[128 = 0]

[ 97 137 128 161 160 123 106 130 101 140 112 108 123 145 146 128 123 117
 139 113 144]	z714
[116 132 131 178 125 128 120 111 147 173 126 137 123 141 147 125 143 123
 113 130 147]	z714
[ 99 206 146 154 145 158 145 132 141 114  89 112 103 120 135 154  51 115
 104 161  72]	z637
[ 97 165 134 171  86 169 135 125 139 122  99 132 140 130 145 130 142 129
 115 163 107]	z972
[133 133 135 168 132 128 130 129 136 143 137 125 123 137 137 133 128 101
 112 159 167]	z972
[136 209 134 125 170 134 145 122 156 151 114 129  88 120 114 147 124 127
 124 149  82]	z637
[122 201 139 154 137 128 154 131 155 151 127 118 102 122 112 142 128 116
 116 162 103]	z637
[138 185  99 130 139 139 128 119 163 135 128 131  99 114  96 146 121 115
 126 146  75]	z637
[171 169  92 116 120 124 144 112 186 167 140 151  98 111  71 137 120 133
 135 136  91]	z637
[150 117 112 152  85 127 122 115 159 153 145 143 132 140 138 127 134 115
 105 146 141]	z972
[ 85 150 148 168 140 130 131 132 116 142  97 114 137 130 153 132 147 131
 128 143 118]	z714
[101 150 147 177 147 126 129 128 103 142 105 109 133 138 151 131 130 118
 124 137 136]	z714
[133 189 134 170 138 120 131 123 166 177 135 123 107 133 120 140 125 110
 106 170 135]	z637
[128 169 106 114 105 147 125 140 153 121 102 139 113 113 116 146 128 129
 136 145  77]	z637
[142 228 123 179 121 122 156 114 189 176 146 134  81 118  85 152 130  88
 107 157  89]	z637
[148 198 104 141 120 143 149 107 177 165 125 138  90 111  90 141 126 119
 131 147  76]	z637
[118 143 137 188 101 122 134 112 158 187 131 140 131 148 139 125 147 131
 118 141 138]	z714
[117 152 121 142 111 139 141 132 138 127 110 121 133 130 127 137 139 117
 115 139 117]	z972
[ 96 135 143 168  93 171 124 132 126 112 131 116 143 138 146 138 134 123
 110 148 114]	z972
[116 201 136 145 158 141 139 135 151 141 110 116 105 119 127 148 137 125
 119 173  83]	z637
[142 192 128 149 120 131 154 116 172 180 127 124  97 110  80 137 121 110
 113 151  79]	z637
[101 135 129 150 117 137 128 112 132 155  96 129 143 130 146 123 151 153
 137 135 110]	z714
[105 163 145 172 123 133 130 125 128 160 100 128 137 134 156 119 151 129
 123 124 120]	z714
[115 221 139 159 147 138 148 131 159 153 119 121  91 110 119 146 129 103
 102 152  87]	z637
[119 205 117 138 139 135 149 129 145 147 125 132  98 112 101 142 119 112
  91 149  83]	z637
[133 118 132 142  89 125 123 107 142 156 140 148 135 139 124 112 128 151
 129 133 125]	z972
[ 98 142 143 169 124 134 135 121 127 145 109 112 141 133 153 130 139 122
 122 127 129]	z714
[118 132 122 133 124 135 123 122 123 126 105 133 126 130 132 125 132 138
 147 120 102]	z714
[112 154 155 183  94 134 147 127 143 157 137 132 122 141 144 140 140 127
 107 141 130]	z972
[116 151 125 165 109 135 133 131 120 113 123 109 132 133 143 137 144 108
 110 155 158]	z972
[124 177 128 165 152 136 136 128 161 137 119 120 100 121 129 136 144 113
 114 167 107]	z637
[109 205 138 124 165 140 138 141 127 124 103 112 101 115 116 142 124 111
 126 160  91]	z637
[ 80 252 158 167 168 158 158 152 121 115  97 103 101 112 134 167 127  88
 107 161  66]	z637
[103 141 121 136 139 131 124 129  96 114 110 123 133 125 135 130 131 143
 141 134 114]	z714
[122 198 130 142 155 119 144 137 147 146 130 117  97 122 115 140 124 101
 115 161 110]	z637
[115 118 123 132 149 120 111 140 124 147 117 134 128 125 137 120  96 135
 147 119 118]	z714
[116 145 142 148 129 122 123 112 135 156 107 130 137 126 135 123 142 134
 128 131 125]	z714
[125 128 133 150  93 138 129 122 167 156 142 152 119 143 131 142 136 164
 128 169 102]	z972
[116 138 134 153 132 131 124 129 120 144 107 126 139 135 149 126 141 141
 128 127 115]	z714
[132 122 128 165 140 119 125 116 146 175 137 133 119 152 154 122 137 141
 130 132 160]	z714
[108 146 147 173 136 135 126 134 131 147  87 119 132 143 144 127 144 119
 121 138 126]	z714
[110 138 131 159 128 125 127 118 130 171 123 129 129 138 134 119 139 126
 131 130 122]	z714

[121 159 128 138 115 112 139 104 132 131 139 128 135 168 115 128 124 152
 117 126 128]	z129
[143 154 119 134 120 106 133 102 119 125 131 133 132 171 116 115 118 138
 127 125 127]	z129
[145 166 116 127 115 108 127  92 128 100 146 131 129 175 109 116 126 124
 122 132 128]	z819
[134 121 122 126 140 132 128 131 121 107 135 118 126 125 129 128 126 128
 129 135 129]	z568
[138 125 126 125 127 135 130 137 128 124 126 129 129 122 128 126 127 123
 134 135 127]	z568
[130 116 127 127 146 135 129 126 125 115 121 124 131 123 129 129 118 126
 126 131 128]	z568
[128 111 136 120 139 135 122 136 127 121 128 135 130 116 134 136 130 119
 129 143 131]	Z860
